Each row has a class, written after it.
[ 64.9 -12.4 -30.0   4.9  15.3  -1.7 -16.9  19.4  -3.3  14.3  -3.0  -8.7
  -0.1  -0.2 -11.9   1.1 -11.9  -4.7  40.1  -0.3  -7.9  -5.9  -2.0  10.5
  -0.1  59.2   6.0 -14.6   1.8  -3.1  -7.8  -0.1  -5.5 -17.2] => falo
[-17.8 -10.9  22.2   0.7  14.4 -11.5  -7.1 -34.6   7.7  -2.3   2.9  21.4
  12.9  -0.7   5.9   1.7   3.4   0.2  17.4   8.3  -2.7  -1.3  -1.3  -9.0
 -20.7  -0.3 -11.2  11.0  -5.5  -4.4 -21.1  -6.9  -2.2   9.7] => nama
[-25.7  -8.1  22.2 -11.8   6.1  -9.5   4.7 -10.3 -17.9  -0.6   2.9  27.1
   5.8   5.5  -2.7   1.1   8.6  -3.2  13.2  -1.0  -1.3 -18.5   6.4 -26.6
  -9.8  18.3  -7.1  17.6  -3.4   1.9 -28.5 -11.0  -1.3  -1.7] => nama
[-25.4   2.9  24.8  14.2 -14.1   6.4  -8.0  -4.8 -27.2  -2.1  -3.0  10.9
  14.4   7.6  -4.5   0.2  -8.4   3.6   6.5   3.0  27.6   5.1  -2.3  -2.4
  12.3  51.8   7.1  -4.0   5.4   9.9 -30.5   2.3  26.7  -3.2] => nama
[ 88.3 -10.3 -24.7  -1.6   3.9  11.8 -16.8   6.9  16.2   6.0 -20.6 -23.9
   1.2 -10.0   0.0  11.1  -2.4   0.3  -2.3   9.5 -37.3   1.3  -8.7  34.7
  -8.2 -22.4  -6.4  -5.8 -11.2  18.3  23.4   7.9   0.2 -23.2] => falo
[-21.6  -6.1  25.2  -5.6   6.5 -10.3  -8.0  -5.0  -6.5   1.2  -8.1  21.5
  -9.6   3.6   3.5  29.0   2.7   6.0   5.1  -4.7  -5.2  -1.6  -2.2  -4.5
 -10.4   9.6   9.3  11.1   1.1 -14.5 -24.3 -11.4  -1.0  -1.6] => nama
[ 35.9   3.4 -23.5   5.6   8.7  -6.8   4.7  14.2  28.2   9.6   8.7   6.6
  28.9  -2.0  -9.4  -0.6   2.4 -21.0 -42.3   2.1 -22.5  14.5   3.1   7.1
  -2.7  13.1   7.9   2.2   1.1 -13.0  -0.7  19.6  -4.0   6.7] => falo
[-31.7   4.3   7.7  -8.9  -8.0  16.2   4.6  -6.3 -18.2  -4.9  -3.3  20.5
  44.4   3.6  -2.8 -12.2  -6.3  -1.2   0.6  -1.7  34.3  -1.1   2.8 -36.0
  16.4  44.0   4.2  -2.5   2.2  -4.3 -25.5  -9.3  -2.0  -9.7] => nama
[-17.9  -9.9  23.2  -0.4   5.1  -4.3  -6.9  -6.6 -15.2  -2.4   4.2  18.8
  -0.3   6.4   0.5  -0.9   2.3  -5.9  13.0  -5.3  -2.1 -12.3  10.6 -22.4
  -6.5  19.4   5.9   4.2  -5.3 -12.2 -25.5  -6.1  -1.6  -0.5] => nama
[ -6.9  -4.9  15.1  -8.7   2.0  -5.8  -9.8  -8.2 -10.8   4.2   5.6  17.7
   4.5   2.4  -1.5   5.8   6.5  -3.0   0.4  -0.2  10.7   3.6  -7.9 -17.0
  -0.6 -15.3  -2.0   7.3  -2.9  -4.9   1.8  -4.3  -5.3  16.1] => nama
[  5.4  -1.0  -9.8  -1.4   4.7  -3.5   9.0   3.3  -7.8   4.3   3.7   4.3
   3.9   4.4 -12.0   0.2  -0.2   6.5   4.3 -14.2   9.6  -6.4  13.2  -9.5
   3.0  13.6  -4.4  -5.9   0.9   1.6   1.9  -9.1   3.3  -9.0] => falo
[ 33.0 -13.6  37.2  12.8 -11.1  -6.2   9.3  12.7  22.7  -0.5 -10.7  13.9
 -16.9 -10.0 -10.4   2.3  -0.2   9.2  10.0  -2.2 -36.6  16.0   4.4  18.6
   2.5 -52.8  -3.9  15.7  -4.5   5.5  -2.3  -0.5   3.4 -12.6] => falo
[ 48.8  -1.9  28.8  -3.0  -1.4 -10.3  -2.2  -5.8 -14.1   8.4  -7.4  31.0
  -0.6  -0.4  -0.7  -9.0  -3.7 -15.3   2.2  -5.2 -19.9  -8.4  -0.6 -15.6
  -3.5  39.4   0.8   3.1  -2.2 -16.2 -27.9 -18.7   4.4 -30.6] => falo
[ 31.0 -15.5  17.3   2.9  -3.4  -5.6  -5.3  -6.4   7.0   3.9  -2.9   3.6
   4.6  -3.4  -4.0  -3.0  -3.8   3.4   0.0  14.0  -9.0  -9.2   0.0   3.5
  -2.4  31.6  -3.8   2.8  -4.6  -6.6 -27.3  -0.9   4.0 -27.4] => falo
